The symbols move the nodes like this.
niz: %>ruf, ~>los, @>vaf
bub: %>lur, ~>tes, @>suz
sol: %>mes, ~>mib, @>pez
ruf: %>kag, ~>gez, @>niz
zet: %>ged, ~>pez, @>mib
bas: %>per, ~>fud, @>kag
mar: %>suf, ~>lib, @>zuf
per: %>gup, ~>dar, @>bas
miz: %>lib, ~>suf, @>mim
dob: %>sur, ~>gab, @>neb
mek: %>nuv, ~>kez, @>gup
sul: %>tam, ~>bak, @>gov
lur: %>zuf, ~>nek, @>bub
neb: %>dob, ~>zel, @>sug
gov: %>sul, ~>vaf, @>los
ged: %>suz, ~>mer, @>zet
nuv: %>mib, ~>mes, @>mek
mib: %>zet, ~>sol, @>nuv
suf: %>sug, ~>miz, @>mar
sif: %>mer, ~>suz, @>tes
fum: %>bak, ~>tam, @>kom
nek: %>tes, ~>lur, @>kef
gab: %>zel, ~>dob, @>niv
los: %>gov, ~>niz, @>gez
mim: %>miz, ~>sug, @>zel
kef: %>nek, ~>zuf, @>lib
gup: %>mek, ~>vud, @>per
mes: %>kez, ~>nuv, @>sol
suz: %>bub, ~>sif, @>ged
dar: %>fud, ~>per, @>vud
mer: %>pez, ~>ged, @>sif
pak: %>gez, ~>kag, @>fud
tam: %>bis, ~>fum, @>sul
bak: %>vaf, ~>sul, @>fum
lib: %>kef, ~>mar, @>miz
kez: %>vud, ~>mek, @>mes
zuf: %>mar, ~>kef, @>lur
pez: %>sol, ~>zet, @>mer
kom: %>fum, ~>bis, @>sur
tes: %>sif, ~>bub, @>nek
vaf: %>niz, ~>gov, @>bak
sug: %>neb, ~>mim, @>suf
fud: %>pak, ~>bas, @>dar
zel: %>mim, ~>neb, @>gab
vud: %>dar, ~>gup, @>kez
gez: %>los, ~>ruf, @>pak
kag: %>bas, ~>pak, @>ruf
bis: %>niv, ~>kom, @>tam
sur: %>kom, ~>niv, @>dob
niv: %>gab, ~>sur, @>bis

In the rows, zero is written as 57.

The rows follow the links: the fewer symbols apart two nodes are, the more alike their rows tend to be.

Each row is also shifted at random along 8 hidden directions that mean nothing.

Some nodes, each with a row of numbers:
dob: 44 55 54 55 58 60 62 60 55 58 58 64 59 60 60 56 62 56 54 54 57 60 58 58 54 61 60 59 62 62 50 54 54 61 54 53 61 63 51 61 59 58 55 63 60 57 60
mes: 56 66 56 64 55 51 57 51 57 57 57 48 47 57 59 50 50 55 48 48 46 60 65 72 58 57 59 68 58 55 65 65 54 62 61 61 54 51 59 41 61 59 61 55 44 64 49
pak: 57 62 60 54 61 57 65 54 51 51 49 54 58 57 66 55 61 54 57 59 56 51 62 69 61 68 63 62 68 53 57 53 41 57 48 59 64 56 60 56 68 57 57 54 55 69 49
gov: 60 54 55 54 58 56 60 58 52 55 55 59 58 67 64 58 65 53 63 68 57 48 63 63 60 64 56 49 60 63 57 56 57 65 63 52 56 59 66 58 62 57 60 65 66 57 45
zel: 60 53 57 54 56 46 51 56 57 63 60 49 60 59 55 63 54 56 59 65 49 55 60 63 55 53 55 52 57 48 61 50 63 55 62 64 55 53 60 53 61 48 64 51 47 56 57
sul: 56 57 50 55 57 61 53 67 51 52 62 58 65 64 69 60 57 49 67 58 61 61 52 54 60 54 49 58 64 64 50 29 64 57 60 63 58 64 48 62 71 57 50 57 46 38 62
zuf: 57 59 58 52 60 58 51 50 60 62 60 53 48 57 52 50 61 66 54 52 50 55 57 59 61 60 62 63 58 49 60 72 63 57 53 46 61 54 57 56 60 55 63 52 70 67 59
ged: 71 58 58 58 53 62 55 67 53 56 62 63 52 55 65 52 53 51 52 47 61 61 41 44 56 53 50 61 60 62 56 60 55 53 53 58 56 59 53 66 56 53 50 58 60 51 63
niz: 46 63 60 61 56 52 56 55 65 56 54 54 58 55 67 51 52 58 51 63 54 57 55 60 58 61 57 56 60 56 63 61 62 61 60 53 60 58 59 49 56 54 63 54 64 63 51
miz: 51 58 53 53 61 60 49 46 62 62 61 49 54 56 45 57 62 69 58 51 51 60 63 65 61 57 64 68 57 48 54 60 67 59 55 50 60 57 51 52 62 65 62 51 58 62 63
neb: 65 53 58 52 57 54 67 57 54 60 53 64 60 57 58 61 63 56 55 59 54 54 63 62 50 65 63 56 62 55 51 57 43 60 53 55 61 57 58 59 61 54 61 60 63 69 54
lur: 53 54 61 53 59 52 53 56 54 61 60 47 54 60 60 55 56 56 55 60 49 57 53 65 60 55 55 58 60 53 61 63 65 54 56 64 57 56 62 60 53 54 59 52 42 55 55
nek: 58 46 64 55 59 55 66 56 55 54 53 63 66 55 62 65 63 58 54 71 65 57 55 62 49 63 56 46 55 65 52 65 55 63 55 67 58 63 66 69 32 73 56 64 47 57 51
gab: 63 49 55 57 54 49 45 54 55 61 65 50 58 59 44 70 51 58 64 60 54 55 62 61 54 46 49 54 49 50 61 51 63 53 67 71 50 47 61 55 59 60 60 52 40 51 58
tes: 55 55 58 58 57 61 65 59 62 61 53 67 53 58 52 51 62 60 51 55 57 60 58 50 54 60 63 50 51 64 53 72 60 62 56 43 55 63 55 60 46 54 57 66 76 59 57
nuv: 49 57 52 56 57 63 57 54 54 49 59 65 60 57 56 67 60 55 69 59 68 44 63 55 56 62 53 56 57 59 55 46 42 59 61 53 59 52 64 58 71 63 58 63 75 65 50
vud: 36 63 59 61 59 62 49 54 59 51 58 49 60 51 57 59 51 60 61 55 64 59 50 53 62 53 55 65 57 53 60 50 60 49 53 64 59 56 54 57 57 64 52 48 45 53 65
dar: 72 60 60 60 63 59 54 48 57 53 54 45 56 56 55 53 60 65 55 61 57 59 63 69 63 59 61 60 53 56 63 68 68 61 57 62 55 59 65 52 46 74 57 51 40 56 52
kag: 40 67 60 59 59 54 62 52 60 57 49 49 50 55 58 48 55 59 51 52 46 56 63 66 64 62 67 64 62 48 63 62 49 56 49 52 60 54 55 45 65 47 61 51 58 71 54

From each start, follow one symbol. Which node do you reach?
Answer with the node's name.
new walk
67 59 58 57 62 61 57 52 59 55 51 51 58 57 54 53 61 64 60 62 58 55 62 59 64 60 64 54 56 53 59 58 62 56 54 53 58 60 59 55 57 60 56 53 59 57 55
@	dar
new walk
66 50 60 53 60 56 63 59 56 63 52 57 61 61 58 56 64 60 56 63 53 60 59 59 56 59 63 50 59 56 53 60 61 58 52 57 58 64 57 62 50 53 57 56 53 55 59
@	suf
new walk
67 51 60 51 60 54 58 56 58 59 54 57 65 57 59 61 63 61 59 71 58 53 56 60 56 62 60 49 60 54 55 55 59 57 55 57 62 60 60 63 53 58 61 55 62 62 54
~	miz
new walk
53 61 51 63 55 55 53 55 65 56 60 59 58 58 55 57 53 57 59 61 58 55 64 56 56 57 54 53 52 61 60 53 64 66 71 48 55 55 58 44 61 58 64 64 73 56 51
%	sol
new walk
44 49 58 52 61 53 54 52 59 67 56 49 55 62 41 61 62 65 63 63 48 53 64 58 60 53 62 47 49 47 60 64 67 51 57 54 53 54 61 58 54 48 63 53 59 57 58
%	suf
new walk
59 57 60 54 58 53 51 56 54 51 63 54 59 56 75 58 55 54 54 63 60 55 45 63 58 61 47 64 67 58 61 57 59 60 58 64 63 58 61 62 58 68 58 53 49 60 52
~	tes
new walk
65 54 58 53 60 54 58 49 60 59 56 55 62 56 56 61 62 63 56 64 56 57 64 67 55 63 63 57 59 53 54 58 57 61 56 56 62 57 59 55 56 65 63 55 57 65 53
~	mar
new walk
54 60 58 62 52 52 57 53 56 54 60 60 53 51 55 62 47 52 52 52 60 54 59 62 51 56 52 64 53 58 62 61 43 57 61 65 55 46 62 50 56 64 59 59 52 66 52
~	mib
new walk
46 56 63 52 62 60 65 58 52 52 49 58 57 61 67 55 65 56 58 66 60 50 56 60 62 67 60 51 63 59 56 63 51 58 50 55 61 61 65 65 53 57 55 59 64 62 49
~	ruf
new walk
55 52 55 54 60 60 56 50 60 61 57 60 60 55 40 66 62 66 64 60 59 58 65 56 54 55 61 53 48 54 52 57 61 56 57 54 56 57 57 57 51 64 59 58 61 57 61
~	zuf
new walk
65 61 57 58 58 65 61 65 55 57 55 63 47 63 66 40 62 55 51 47 55 61 52 50 62 61 59 58 60 67 55 71 63 63 53 43 56 65 54 61 55 52 52 64 71 53 56
~	sol
new walk
61 60 49 57 58 60 50 56 52 56 65 54 50 64 62 51 59 56 56 48 52 61 58 64 61 58 52 68 61 65 55 58 68 66 62 53 58 60 53 54 66 68 57 60 53 51 55
%	bis
new walk
64 57 49 58 54 64 53 57 62 58 63 69 59 54 51 58 60 61 59 52 63 60 57 48 52 57 56 59 54 64 48 53 62 64 62 44 59 60 50 56 59 64 57 64 75 54 61
~	niv
new walk
49 59 64 56 60 50 70 61 61 61 40 54 55 58 59 50 58 54 54 63 48 51 63 55 61 62 69 46 60 47 63 60 43 51 49 50 57 56 60 52 61 27 59 54 70 67 53
%	per
new walk
44 57 51 55 62 60 57 54 50 53 56 50 61 69 63 57 65 57 66 65 56 55 67 72 67 62 57 56 62 63 54 47 67 65 61 58 58 63 59 56 63 68 56 60 45 50 50
~	niz
new walk
42 57 55 60 54 50 61 61 63 58 54 62 62 62 62 59 56 51 59 69 55 53 64 56 53 60 55 43 56 62 58 48 57 65 70 51 54 57 61 49 60 45 62 66 72 55 47
~	ged
